Here is a tiny trained network, its code and every weight. The questions are about switching its units off for an input and a class, where a switched-off unit gives its printed mean instead of its output.

import numpy as np


def w(rows, s, z=0):
    codes = np.array(rows[::2]) - 128.0
    scale = np.full(codes.shape[1], s)
    scale[-1] = z or s
    return codes * scale


def norm(h):
    return h / np.sqrt((h * h).mean(-1, keepdims=True) + 1e-5)


def f(y):
    return np.maximum(y, 0)


def log_softmax(a):
    a = a - a.max(-1, keepdims=True)
    return a - np.log(np.exp(a).sum(-1, keepdims=True))


def net(x, mask):
    res = np.array(x, float).reshape(1, 4) / 4 @ E
    u = 0
    for l in range(4):
        y = f(norm(res) @ A[l][:, :-1].T + A[l][:, -1])
        res = res + np.where(mask[u : u + 13], y, B[l][:, -1]) @ B[l][:, :-1]
        u += 13
    return log_softmax(norm(res)[-1] @ U[:, :-1].T + U[:, -1])


A, B = {}, {}
E = w([
[127,128,129,127,126],'x0',
[3,151,162,186,85],'x1',
[125,146,23,196,148],'x2',
[112,80,171,168,222],'x3',
],0.00055)
A[0] = w([
[129,89,199,155,174,104],'0.n1',
[156,173,162,62,27,143],'0.n2',
[166,183,141,90,85,131],'0.n3',
[123,73,51,160,122,40],'0.n4',
[108,170,185,176,169,107],'0.n5',
[48,193,173,146,65,239],'0.n6',
[122,131,210,67,121,254],'0.n7',
[254,110,104,66,115,221],'0.n8',
[151,170,160,157,107,104],'0.n9',
[150,113,161,159,211,106],'0.n10',
[154,164,94,130,81,123],'0.n11',
[154,167,137,155,60,76],'0.n12',
[145,110,171,158,209,138],'0.n13',
],0.0013,0.00091)
B[0] = w([
[80,105,74,98,154,165],'0.n1',
[57,73,63,85,204,211],'0.n2',
[76,71,90,100,170,172],'0.n3',
[145,220,112,172,199,138],'0.n4',
[129,59,53,106,97,156],'0.n5',
[218,39,71,151,101,248],'0.n6',
[127,208,50,193,185,238],'0.n7',
[76,97,125,246,38,239],'0.n8',
[107,93,112,113,148,134],'0.n9',
[68,73,60,80,143,167],'0.n10',
[76,80,114,88,178,157],'0.n11',
[79,98,103,73,149,146],'0.n12',
[74,106,61,73,120,178],'0.n13',
],0.0011,0.0014)
A[1] = w([
[116,96,77,150,131,215],'1.n1',
[238,150,90,112,160,136],'1.n2',
[64,222,144,157,91,146],'1.n3',
[106,153,190,128,104,175],'1.n4',
[152,123,104,191,132,53],'1.n5',
[123,55,193,54,94,253],'1.n6',
[128,123,253,48,110,153],'1.n7',
[112,89,61,166,142,201],'1.n8',
[230,124,126,94,147,38],'1.n9',
[108,92,67,151,136,220],'1.n10',
[213,130,116,120,192,133],'1.n11',
[77,144,156,166,156,141],'1.n12',
[84,190,158,169,104,79],'1.n13',
],0.0017,0.00041)
B[1] = w([
[134,164,216,84,129,232],'1.n1',
[101,103,214,202,45,184],'1.n2',
[235,58,138,137,104,165],'1.n3',
[211,123,72,185,123,146],'1.n4',
[150,173,194,96,154,161],'1.n5',
[158,252,60,231,195,205],'1.n6',
[168,228,16,249,192,168],'1.n7',
[148,169,223,73,146,254],'1.n8',
[138,80,174,228,27,164],'1.n9',
[139,162,225,76,139,249],'1.n10',
[78,90,170,186,43,178],'1.n11',
[199,64,113,112,103,166],'1.n12',
[237,52,162,165,63,149],'1.n13',
],0.0012,0.0014)
A[2] = w([
[165,148,129,127,181,150],'2.n1',
[148,190,69,178,176,66],'2.n2',
[28,119,169,189,100,117],'2.n3',
[82,85,154,135,98,133],'2.n4',
[109,122,121,117,126,94],'2.n5',
[30,128,159,176,77,90],'2.n6',
[130,141,198,183,169,123],'2.n7',
[104,149,146,91,142,80],'2.n8',
[143,236,99,183,165,99],'2.n9',
[183,196,77,97,9,254],'2.n10',
[91,105,172,169,128,103],'2.n11',
[46,104,131,205,86,149],'2.n12',
[194,117,150,71,161,119],'2.n13',
],0.0013,0.00096)
B[2] = w([
[88,151,147,144,104,159],'2.n1',
[138,197,166,147,134,152],'2.n2',
[209,105,120,123,117,168],'2.n3',
[176,123,112,116,149,158],'2.n4',
[141,127,121,126,138,128],'2.n5',
[220,101,130,150,127,158],'2.n6',
[110,157,95,74,128,189],'2.n7',
[125,155,155,156,123,134],'2.n8',
[155,248,139,172,180,165],'2.n9',
[89,98,142,121,217,250],'2.n10',
[149,137,80,75,138,158],'2.n11',
[199,121,152,99,147,177],'2.n12',
[113,141,162,166,96,147],'2.n13',
],0.0015)
A[3] = w([
[40,114,40,60,52,147],'3.n1',
[131,190,58,66,29,151],'3.n2',
[43,193,208,85,123,169],'3.n3',
[153,216,49,66,11,163],'3.n4',
[109,234,127,200,149,86],'3.n5',
[147,245,137,171,167,24],'3.n6',
[217,140,184,69,181,206],'3.n7',
[122,94,197,221,182,162],'3.n8',
[212,83,152,141,110,18],'3.n9',
[134,65,133,148,207,254],'3.n10',
[114,54,183,217,16,189],'3.n11',
[5,171,130,170,159,128],'3.n12',
[173,67,184,127,126,164],'3.n13',
],0.0011,0.00046)
B[3] = w([
[120,90,127,44,233,170],'3.n1',
[67,76,181,139,237,159],'3.n2',
[177,187,112,102,64,196],'3.n3',
[70,56,193,166,233,163],'3.n4',
[185,199,101,133,151,191],'3.n5',
[136,212,91,139,155,189],'3.n6',
[116,181,80,135,68,254],'3.n7',
[65,133,61,71,93,242],'3.n8',
[170,130,100,121,51,181],'3.n9',
[122,149,100,68,80,241],'3.n10',
[249,78,40,64,102,210],'3.n11',
[199,106,79,112,113,178],'3.n12',
[121,149,54,98,80,219],'3.n13',
],0.0012,0.00099)
U = w([
[210,34,91,163,44,149],'0',
[138,218,96,220,191,142],'1',
[35,46,116,72,215,138],'2',
[129,166,123,75,98,165],'3',
[53,162,238,121,57,66],'4',
[11,77,249,246,73,3],'5',
[2,77,243,248,67,1],'6',
],0.0076,0.0082)

Each question gives the input, the list of numbers given to net, and the class t.
The units are the neurons (one row each of A and B). Each row of codes is followed by its name. A weight is (code - 128) times the scale printed after its matrix; where a second scale follows, it is the last column's (A, B and U).
mask holds one flag per neuron, layer by layer. A switched-off neuron (its flag False) gives its mean, the last column of its row in B, instead of its output. The means were averaged over made-up inputs and are rounded, as every weight is.
A unit's drop is (log p(t) with every unit on - log p(t) with that unit switched off) / (log p(t) with every unit on - log p(t) with every unit switched off).
The circuit of an input: a set's keep is (log p(t) with only the set's units on - log p(t) with every unit switched off) / (log p(t) with every unit on - log p(t) with every unit switched off). Starting from the 12 units with the biggest drops (on a tie, the unit counted first), units are removed one at a time, each time the one whose removal leaves the highest keep (on an exact tie, the one counted first), for as long as the keep stays at least 0.8.
units of the circuit, in order: the units of the circuit, biggest drop first
most important unit: the unit with the biggest drop
top k neurons: the k neurons with the biggest drops, biggest first
k most important neurons of layer l: the k neurons of layer l with the biggest drops, biggest first
input [-4,7,-8,8], class 1: units of the circuit, in order	1.n7, 1.n6
input [7,7,3,7], class 0: 3 most important neurons of layer 2	2.n10, 2.n3, 2.n6
input [-3,4,-1,-5], class 2: most important unit	0.n8
input [-6,4,-3,1], class 3: top 3 neurons	0.n6, 0.n8, 0.n5
input [-6,8,-7,7], class 0: 2 most important neurons of layer 2	2.n10, 2.n3
input [3,-8,6,6], class 0: 2 most important neurons of layer 0	0.n7, 0.n2
input [5,-2,-5,-6], class 2: top 2 neurons	0.n2, 0.n7
input [1,6,-7,6], class 1: 3 most important neurons of layer 0	0.n8, 0.n2, 0.n3
input [-7,-7,-8,7], class 1: top 3 neurons	1.n7, 1.n6, 0.n6
input [-4,8,-1,-8], class 0: top 2 neurons	1.n3, 1.n13
input [8,-1,-8,8], class 1: top 2 neurons	1.n7, 1.n6
input [7,-3,-7,5], class 1: top 2 neurons	1.n7, 1.n6
input [-1,4,4,2], class 0: top 2 neurons	1.n6, 0.n7
input [5,3,-7,-8], class 2: most important unit	0.n2
input [-6,-2,4,4], class 3: 2 most important neurons of layer 0	0.n7, 0.n2
input [0,-8,-7,5], class 0: 2 most important neurons of layer 1	1.n9, 1.n11
input [8,1,-8,-6], class 1: top 2 neurons	1.n6, 1.n7
input [-3,-1,3,2], class 4: top 2 neurons	0.n7, 1.n6
input [3,6,6,-3], class 0: top 2 neurons	1.n6, 0.n7
input [8,0,5,4], class 3: most important neuron of layer 3	3.n3
